Below are the code and all the weights of a small trained network. Each question names an input and a target symbol and asks about switching units off, where a switched-off unit gives its printed mean instead of its output.

import numpy as np


def w(rows, s, z=0):
    codes = np.array(rows[::2]) - 128.0
    scale = np.full(codes.shape[1], s)
    scale[-1] = z or s
    return codes * scale


def norm(h):
    return h / np.sqrt((h * h).mean(-1, keepdims=True) + 1e-5)


def f(y):
    return y / 2 * (1 + np.tanh(0.7978845608 * (y + 0.044715 * y**3)))


def softmax(a):
    e = np.exp(a - a.max(-1, keepdims=True))
    return e / e.sum(-1, keepdims=True)


def log_softmax(a):
    a = a - a.max(-1, keepdims=True)
    return a - np.log(np.exp(a).sum(-1, keepdims=True))


def net(x, mask):
    ids = ['βδηλξπστφω'.index(c) for c in x.split()]
    T = len(ids)
    res = E[ids] + P[:T]
    r = norm(res)
    for j in range(2):
        rows = slice(3 * j, 3 * j + 3)
        q, k, v = (r @ M[0][rows].T for M in (Q, K, V))
        z = softmax(np.where(np.tri(T) > 0, q @ k.T / 3**0.5, -1e9)) @ v
        o = O[0][rows]
        res = res + np.where(mask[j], z, o[:, -1]) @ o[:, :-1]
    y = f(norm(res) @ A[0][:, :-1].T + A[0][:, -1])
    res = res + np.where(mask[2:6], y, B[0][:, -1]) @ B[0][:, :-1]
    return log_softmax(norm(res)[-1] @ U[:, :-1].T + U[:, -1])


Q, K, V, O, A, B = {}, {}, {}, {}, {}, {}
E = w([
[101,142,146,151],'β',
[174,124,250,135],'δ',
[96,143,126,162],'η',
[103,132,130,143],'λ',
[103,125,144,140],'ξ',
[169,95,132,187],'π',
[117,119,139,141],'σ',
[112,90,83,115],'τ',
[116,142,142,146],'φ',
[145,148,178,100],'ω',
],0.024)
P = w([
[254,156,67,7],'0',
[41,149,182,139],'1',
[43,138,182,133],'2',
[50,137,186,122],'3',
[48,151,193,120],'4',
[33,144,198,137],'5',
[47,158,185,126],'6',
[38,158,197,123],'7',
[43,152,187,133],'8',
[33,154,204,118],'9',
],0.005)
Q[0] = w([
[36,232,163,239],'head 1',
[147,66,146,224],'head 1',
[204,128,147,103],'head 1',
[225,73,145,131],'head 2',
[157,76,80,9],'head 2',
[228,138,138,81],'head 2',
],0.014)
K[0] = w([
[238,172,100,88],'head 1',
[181,97,60,248],'head 1',
[126,96,208,210],'head 1',
[105,56,169,158],'head 2',
[7,90,127,135],'head 2',
[90,124,184,165],'head 2',
],0.014)
V[0] = w([
[48,135,163,72],'head 1',
[154,86,165,143],'head 1',
[169,148,109,250],'head 1',
[171,87,109,136],'head 2',
[114,93,48,103],'head 2',
[221,131,183,111],'head 2',
],0.015)
O[0] = w([
[175,187,84,44,97],'head 1',
[35,172,245,116,133],'head 1',
[114,130,107,220,100],'head 1',
[129,70,122,170,134],'head 2',
[177,82,187,126,83],'head 2',
[73,151,142,148,255],'head 2',
],0.012,0.0067)
A[0] = w([
[178,91,130,234,181],'neuron 1',
[58,185,196,143,197],'neuron 2',
[127,132,133,83,5],'neuron 3',
[254,96,78,149,163],'neuron 4',
],0.014,0.0034)
B[0] = w([
[141,185,221,148,172],'neuron 1',
[196,62,101,119,246],'neuron 2',
[104,176,248,118,130],'neuron 3',
[161,130,87,98,195],'neuron 4',
],0.015,0.011)
U = w([
[113,243,239,63,153],'β',
[99,246,71,147,167],'δ',
[185,113,249,95,42],'η',
[122,78,55,177,76],'λ',
[114,177,192,200,255],'ξ',
[54,75,140,40,60],'π',
[20,123,120,112,128],'σ',
[225,103,88,109,143],'τ',
[220,234,153,180,62],'φ',
[117,57,156,114,68],'ω',
],0.012,0.0056)

Each question gives the input, a string of symbols that net reads in full, and the target symbol t.
The units are the heads (3 rows each of Q, K, V and O) and the neurons (one row each of A and B). Each row of codes is followed by its name. A weight is (code - 128) times the scale printed after its matrix; where a second scale follows, it is the last column's (O, A, B and U).
mask holds one flag per unit, heads first, then neurons. A switched-off unit (its flag False) gives its mean, the last column of its rows in O or B, instead of its output. The means were averaged over made-up inputs and are rounded, as every weight is.
A unit's drop is (log p(t) with every unit on - log p(t) with that unit switched off) / (log p(t) with every unit on - log p(t) with every unit switched off).
The circuit of an input: a set's keep is (log p(t) with only the set's units on - log p(t) with every unit switched off) / (log p(t) with every unit on - log p(t) with every unit switched off). Starting from all 6 units, units are removed one at a time, each time the one whose removal leaves the highest keep (on an exact tie, the one counted first), for as long as the keep stays at least 0.8.
units of the circuit, in order: the units of the circuit, biggest drop first
k most important neurons: the k neurons with the biggest drops, biggest first
heads that matter: for each layer, one digit per head in row order, 1 if its drop is at least 0.15 and else 0, layers parted by /
drop when u is switched off: that unit's drop, to one decimal
input ξ ω ξ, target β: units of the circuit, in order -> head 1; neuron 2
input π π π π ξ λ σ, target ξ: units of the circuit, in order -> head 1
input δ ω λ π β λ λ σ, target σ: heads that matter -> 11
input β π β λ ω δ ξ φ, target δ: units of the circuit, in order -> head 1; neuron 2
input ω λ δ λ, target π: 3 most important neurons -> neuron 2; neuron 1; neuron 4
input φ λ τ β λ λ β λ β η, target λ: units of the circuit, in order -> head 2; neuron 2
input τ ξ β λ λ, target η: heads that matter -> 11
input λ ω β η λ δ, target τ: units of the circuit, in order -> neuron 2; head 2
input η τ ξ δ, target τ: 3 most important neurons -> neuron 2; neuron 1; neuron 3
input δ β φ σ λ, target σ: 2 most important neurons -> neuron 2; neuron 1
input ξ β η λ β, target β: drop when head 1 is switched off -> 3.0
input τ λ β λ β, target η: drop when head 2 is switched off -> 1.4
input φ β λ ω π φ β, target λ: drop when head 2 is switched off -> 0.5
input δ λ σ λ π β σ, target σ: units of the circuit, in order -> head 2
input ω φ η β λ λ τ λ λ, target π: drop when head 1 is switched off -> 0.9
